Each row has a class, written after it.
-1  -25  22  21  6  -20  -6  -12  -1  -12  -22  -9  -5  2  34  -7  14  -16  -31  21  33  32  -2  7  -6  -2  23  55  25  -12  6  12
<50>
-45  7  15  10  -3  44  15  4  -30  28  -28  -10  36  21  33  -15  -25  -22  -5  -28  42  5  -34  0  -19  36  -10  40  -23  24  13  -9
<221>
54  67  8  -7  -10  45  101  31  21  -18  -44  7  7  22  24  -8  -43  3  -6  -77  -8  -44  -2  10  53  -4  16  -11  10  6  -22  -42
<221>
-40  23  -35  -19  -22  53  5  46  -45  47  -43  -26  -2  6  -25  -10  -5  2  32  2  6  -31  20  -31  15  -19  -27  -36  8  -19  27  -25
<52>
-74  -61  36  -3  -45  -6  -68  -3  -37  28  -19  21  10  15  8  -39  12  -20  -13  12  13  39  -36  6  26  -3  -13  -1  37  -57  25  -10
<220>
28  52  12  -16  15  29  68  13  8  -16  -29  5  -8  31  -3  -37  -7  35  0  -51  1  -13  6  8  24  -33  -30  -34  -13  -10  -42  -20
<8>
22  9  5  5  5  12  -82  -12  -22  49  -15  8  -4  11  3  16  -22  0  -10  49  21  -10  0  -35  7  3  -55  3  -23  -12  -2  20
<50>
-2  -31  5  24  -49  22  -40  -29  -26  80  -4  -19  9  -7  26  45  -21  -7  -15  89  35  15  15  -14  -21  30  6  70  43  41  30  -20
<212>
21  10  23  21  28  -1  41  9  2  -42  20  6  35  -2  27  20  -14  -8  -4  8  24  12  -11  -14  -19  -4  29  35  9  29  -7  35
<151>
-25  30  -27  -41  -5  54  -20  -37  -15  67  -20  -20  -8  23  -7  17  6  -24  32  17  37  11  28  -24  23  60  -20  52  -28  -15  53  -19
<212>
-15  -13  55  -30  -4  40  -65  -2  -52  59  -15  -21  13  -7  21  21  -35  -39  24  43  1  -3  -8  -26  -7  12  -1  0  59  -10  36  -9
<158>
-18  -11  34  -1  2  -11  -75  -11  -11  44  3  7  17  14  7  -10  -17  -11  -12  18  18  -5  -7  -15  23  17  -18  23  9  -7  11  10
<8>
19  -9  22  25  -40  -30  2  -12  23  -13  -34  18  10  45  14  27  -3  -3  0  -1  -8  -16  -33  28  -27  6  2  -33  -13  -18  -12  -34
<210>
84  38  20  -10  -34  43  82  0  30  -45  -3  24  -8  27  21  9  -1  15  -7  -21  4  -16  1  -1  15  -5  -15  39  -19  8  -21  -18
<8>
69  65  -9  -22  -1  54  48  -31  3  6  -36  10  7  28  17  23  -24  -25  10  -17  16  -5  -16  -29  25  25  -46  59  -18  -17  -8  2
<52>
-32  -20  8  -29  -42  15  -68  -4  -46  61  -56  -15  -2  26  27  -9  4  -24  1  1  14  -15  -23  10  35  10  -22  -13  32  -36  21  -41
<214>
51  -2  60  -31  -1  7  -83  -15  11  0  -23  16  -4  35  45  25  22  -32  -1  34  14  -14  -21  -7  21  16  -23  19  -20  -34  5  32
<44>
-5  25  20  -31  14  46  -40  13  -21  40  -35  18  37  25  -14  -17  -18  4  11  -12  48  -11  -2  -26  46  -3  -15  -46  -26  -56  17  -9
<151>
13  -1  24  -16  45  -16  -19  13  -28  8  -35  -16  15  -4  43  9  -42  -22  -9  -16  9  -11  -35  -20  9  -13  9  12  65  -11  -14  -13
<52>
-15  10  12  -17  -11  40  -39  -9  -15  70  -30  10  16  5  -62  -15  -20  38  -4  11  26  25  25  -6  5  -2  -27  -39  -19  -64  11  -21
<158>
22  -9  46  -26  12  5  -74  -54  -25  18  5  21  34  18  -7  4  -7  -24  6  -2  23  -4  -10  -29  43  16  -17  1  -19  -68  14  3
<8>
19  -57  40  -1  -35  -27  -52  4  -40  10  -39  -8  16  16  14  30  17  -12  -11  34  15  -8  0  -7  -20  -56  33  -50  50  -69  -13  -27
<220>
3  -57  22  -35  -20  -7  -108  -32  -28  79  -37  -16  12  24  -12  68  -16  -23  7  58  12  -12  -5  -23  -52  15  -8  -39  41  -53  6  -37
<178>
56  -10  11  -34  -21  39  23  -39  -4  8  2  0  -8  23  6  44  -15  -47  -2  -21  -23  -32  15  -36  -4  9  -27  3  -5  -33  -6  15
<151>
3  12  11  -6  -18  42  81  29  6  9  -19  -4  17  -3  44  18  -41  -13  -7  -25  -13  -16  -22  2  -8  -13  13  8  35  54  -20  -5
<52>
30  21  43  2  -4  32  25  1  2  8  -22  2  16  21  42  29  -26  -34  6  14  -15  -14  -8  -3  -6  3  23  -20  27  2  -13  -13
<212>
-41  -13  18  4  -21  16  -12  -2  -37  46  -74  -24  -4  23  35  17  -32  -51  25  29  18  13  -19  -4  3  20  1  -7  70  -17  35  -42
<212>
-24  34  33  -14  55  8  2  -8  -3  25  -6  -13  21  20  10  12  -23  -14  -4  -8  24  24  6  -14  1  36  1  64  4  2  -8  45
<221>
-28  6  -1  -21  -41  15  4  6  -3  -38  24  56  45  -22  -26  -17  10  37  29  41  4  61  -46  -3  -20  0  -8  8  0  13  16  -7
<166>
39  -24  2  6  -50  17  30  -23  1  -3  29  15  -6  4  5  49  -43  -4  -4  -13  -13  -31  -12  -15  -29  6  -39  24  -17  40  -5  4
<178>
29  4  14  -10  -25  24  -19  8  -27  -5  -33  4  7  23  3  49  12  9  6  -1  47  6  4  -11  -7  -3  -31  11  -68  -48  13  11
<44>
-61  -6  4  -3  1  38  3  63  -26  -5  -63  -19  3  -4  27  -14  -11  -52  40  22  -2  14  -46  -3  -31  42  9  -54  47  -5  26  -39
<166>
59  42  34  -8  -16  14  33  2  16  -10  -26  13  23  28  13  14  -36  -21  7  -38  -2  -58  -5  -13  15  -15  7  -4  -11  0  -6  0
<221>
60  25  13  15  -17  12  40  -7  31  -15  -27  12  15  26  59  31  -16  -29  -13  -18  10  -29  -20  11  9  7  3  9  -22  24  -20  9
<44>
-17  -3  42  -27  1  1  -80  9  -49  11  -56  -7  40  49  18  1  9  -35  19  0  -36  -34  -29  -3  37  -3  24  -81  52  -93  6  -58
<212>
46  -23  9  1  -36  11  13  -6  5  -18  3  16  -14  5  17  54  -14  -15  -4  18  -2  -1  -2  -16  6  11  -8  22  16  -3  8  5
<151>
30  24  15  3  -51  36  63  -11  8  -4  -13  13  -9  13  35  1  -6  -40  0  -34  -23  -15  -7  23  15  -2  11  -23  6  -11  -10  -27
<214>
36  8  10  -9  -20  50  70  -28  18  7  -38  -14  9  13  -13  27  -14  -50  19  -12  -32  -29  12  -9  -15  17  -1  -50  -5  -31  -13  0
<210>
-11  33  19  -10  11  -16  -42  -54  -6  26  68  34  49  -4  22  -11  -38  -10  12  35  -8  24  -45  -23  14  36  -10  78  50  52  10  -7
<8>
-39  -20  39  8  -18  2  -14  -20  -53  37  -12  -7  4  10  18  17  -38  -11  3  -13  20  23  -34  5  -29  7  -38  24  7  0  10  3
<214>
-49  -38  -19  1  -9  51  37  39  -49  18  -62  -52  -4  0  -16  33  -10  -15  30  31  11  -7  22  -23  -40  -4  -1  -52  24  -10  18  -20
<212>
-37  27  37  -21  -25  32  -17  12  -20  61  -54  -17  -25  68  4  3  1  19  13  -17  22  -4  16  18  37  32  -11  19  15  -44  30  -50
<221>
20  -12  10  9  -15  21  11  -34  13  33  -3  2  10  13  -7  31  -28  -32  -5  -1  -5  -11  3  -13  -23  26  -14  -11  -7  -4  3  10
<151>
-10  0  56  22  10  -35  -114  11  -57  -11  -4  9  36  -5  27  -3  -16  -8  25  34  22  10  -69  -8  -4  23  -14  22  14  -3  37  -4
<166>
62  15  -11  15  9  18  33  -19  7  -6  5  17  0  3  32  37  -35  12  -1  16  16  -14  -10  -14  1  1  -19  -15  -8  23  -32  -13
<44>
5  0  31  -3  -33  36  -104  9  -15  41  -51  21  22  22  -1  -11  -9  -36  7  59  25  5  -35  -18  -19  36  -23  -9  2  -60  41  -39
<158>
-54  40  18  -8  5  10  46  20  8  -8  -6  13  8  17  4  -26  18  28  -7  -53  30  65  -8  34  17  11  14  66  -26  -18  16  3
<52>
-10  6  -7  19  -72  20  -26  -21  -25  70  4  17  26  -13  -25  -21  -21  35  -2  15  -11  6  -16  16  34  -5  -13  -23  36  5  15  -66
<220>
23  -5  10  -8  -8  25  24  -13  14  -10  -16  1  -6  16  5  9  -5  -16  6  0  -20  -29  -2  -7  9  1  6  -27  9  -12  2  -15
<50>
-12  -7  29  18  8  2  24  -12  17  -16  -4  28  6  24  -11  -2  4  32  -27  -23  44  62  -19  22  -5  21  -14  45  -49  -34  -15  17
<220>
-4  -51  19  25  -23  -37  -97  37  -23  -19  10  28  16  -37  46  9  3  -44  -17  40  -38  -6  -43  -4  14  -35  18  -65  32  -13  -12  19
<52>
5  -13  7  -7  28  -38  24  23  -13  -36  6  -9  46  -30  31  67  -37  -51  18  24  -10  4  -13  -35  -34  -31  57  -13  75  31  -10  39
<151>
-15  33  64  -17  18  18  0  -15  -25  53  -19  -4  41  30  29  -7  -44  0  -1  -5  1  -1  -25  -5  46  0  6  49  85  0  0  -3
<52>
-43  -44  48  -37  40  28  4  0  -46  33  -10  -18  17  7  7  17  -34  6  -23  -29  -34  2  9  -6  42  -5  15  -59  72  -49  -48  0
<221>
-18  -2  -7  -48  -25  32  -64  16  -73  51  -24  -9  10  11  55  27  -26  -33  14  18  -9  -32  -13  -37  66  -1  -16  -15  66  -6  1  -31
<221>
-2  23  18  4  47  2  50  13  37  -18  11  12  26  7  21  7  -22  6  -19  12  59  21  -7  -10  -11  19  12  95  -16  53  -17  68
<214>
-6  -11  15  -33  13  -6  -76  29  -64  30  -6  -9  21  -28  25  37  -58  -12  6  10  2  -19  -26  -44  1  -16  -23  -3  35  20  -2  6
<221>
42  21  22  -10  3  15  -9  19  -38  5  -41  -10  28  5  32  26  -36  -20  -8  7  12  -24  -1  -34  24  -28  -5  13  28  -11  -13  11
<212>
59  12  17  -3  -42  13  -27  -16  27  12  16  35  36  15  16  39  -12  -15  -13  28  -9  -37  -21  -7  -16  10  -4  9  -29  19  -18  13
<214>
11  16  39  -10  -5  15  93  -14  7  -4  -72  -19  13  42  43  16  -10  -36  11  -50  19  -8  -12  35  -10  -15  46  -35  31  -24  -19  -32
<214>
6  2  68  9  48  -10  -45  -34  -11  42  -49  -8  44  28  50  6  -36  -38  -15  20  9  4  -42  5  14  14  -2  -17  59  -18  -30  21
<44>
33  9  65  16  -15  -19  -20  3  32  -32  1  42  25  8  39  30  26  -4  -2  29  14  37  -14  38  -1  2  64  -31  -16  -23  -15  8
<166>
-66  0  8  -43  44  -15  -90  40  -33  35  2  -1  22  -22  11  -9  -53  -34  36  25  -26  -16  -44  -40  16  20  -3  -47  68  1  19  -19
<210>
-24  -5  -11  -30  3  20  -68  -17  -51  63  5  -4  25  -4  -8  27  -24  -7  -12  34  19  16  14  -49  50  35  -36  56  17  -39  7  23
<210>
2  -16  47  10  20  -2  -31  2  14  13  -19  -9  23  30  22  31  1  -24  -6  53  35  10  -13  -8  -63  31  15  26  3  3  -6  9
<8>
38  12  2  -9  -22  41  -3  18  -67  15  -13  -19  -1  -10  13  42  -15  13  27  51  27  -19  21  -46  -7  -27  -31  -3  15  12  -2  6
<166>
-4  -51  13  13  -17  2  -3  -10  -23  29  -26  -16  14  -2  -16  28  -11  -7  -24  7  1  3  24  2  -10  -19  17  -55  35  -52  -24  -7
<178>
-26  -14  -17  -25  -2  -5  -40  -29  -22  70  11  -17  8  -10  -31  35  -42  -12  0  26  12  5  24  -41  1  24  -31  58  38  9  19  30
<178>
13  -23  34  -10  0  -12  -56  -10  -24  13  1  13  11  -7  53  22  0  13  -34  1  34  34  -19  14  25  -5  4  25  -3  -16  -11  4
<44>
-23  45  56  -7  81  19  -57  21  17  4  49  32  66  -23  13  3  -59  -14  52  89  20  12  -52  -44  35  63  25  34  56  69  32  22
<8>
-28  -1  -7  -29  31  -6  -91  -11  -42  14  13  21  43  -18  -17  17  -27  11  23  15  33  32  -49  -35  -11  26  -47  12  -37  -18  26  5
<44>
-11  -39  37  3  15  -19  -79  -20  -26  34  -19  4  31  -5  2  51  -21  3  -22  49  17  47  -24  -9  -42  6  -10  -2  5  -28  -14  22
<50>
25  14  33  -5  -6  -13  -94  -13  -20  28  -10  29  40  -9  5  18  -28  -40  -10  15  15  18  -18  -27  30  9  -23  7  -15  -47  3  25
<8>
-73  -20  -34  -5  -8  14  7  30  -6  16  -40  -1  -11  17  -20  -30  2  -20  12  -17  8  -5  -7  2  -15  4  -17  -74  -15  -36  5  -21
<214>
43  12  -9  -36  -2  59  67  10  2  -19  -40  -10  5  5  -10  8  -10  -14  9  -32  0  -35  15  -26  21  12  -6  -21  -8  -27  -11  -3
<166>
-38  -20  31  -19  20  23  -69  -11  -48  65  -8  -11  5  -19  -31  -19  -38  16  22  33  34  5  -1  -34  17  0  -43  -12  25  -19  41  2
<44>
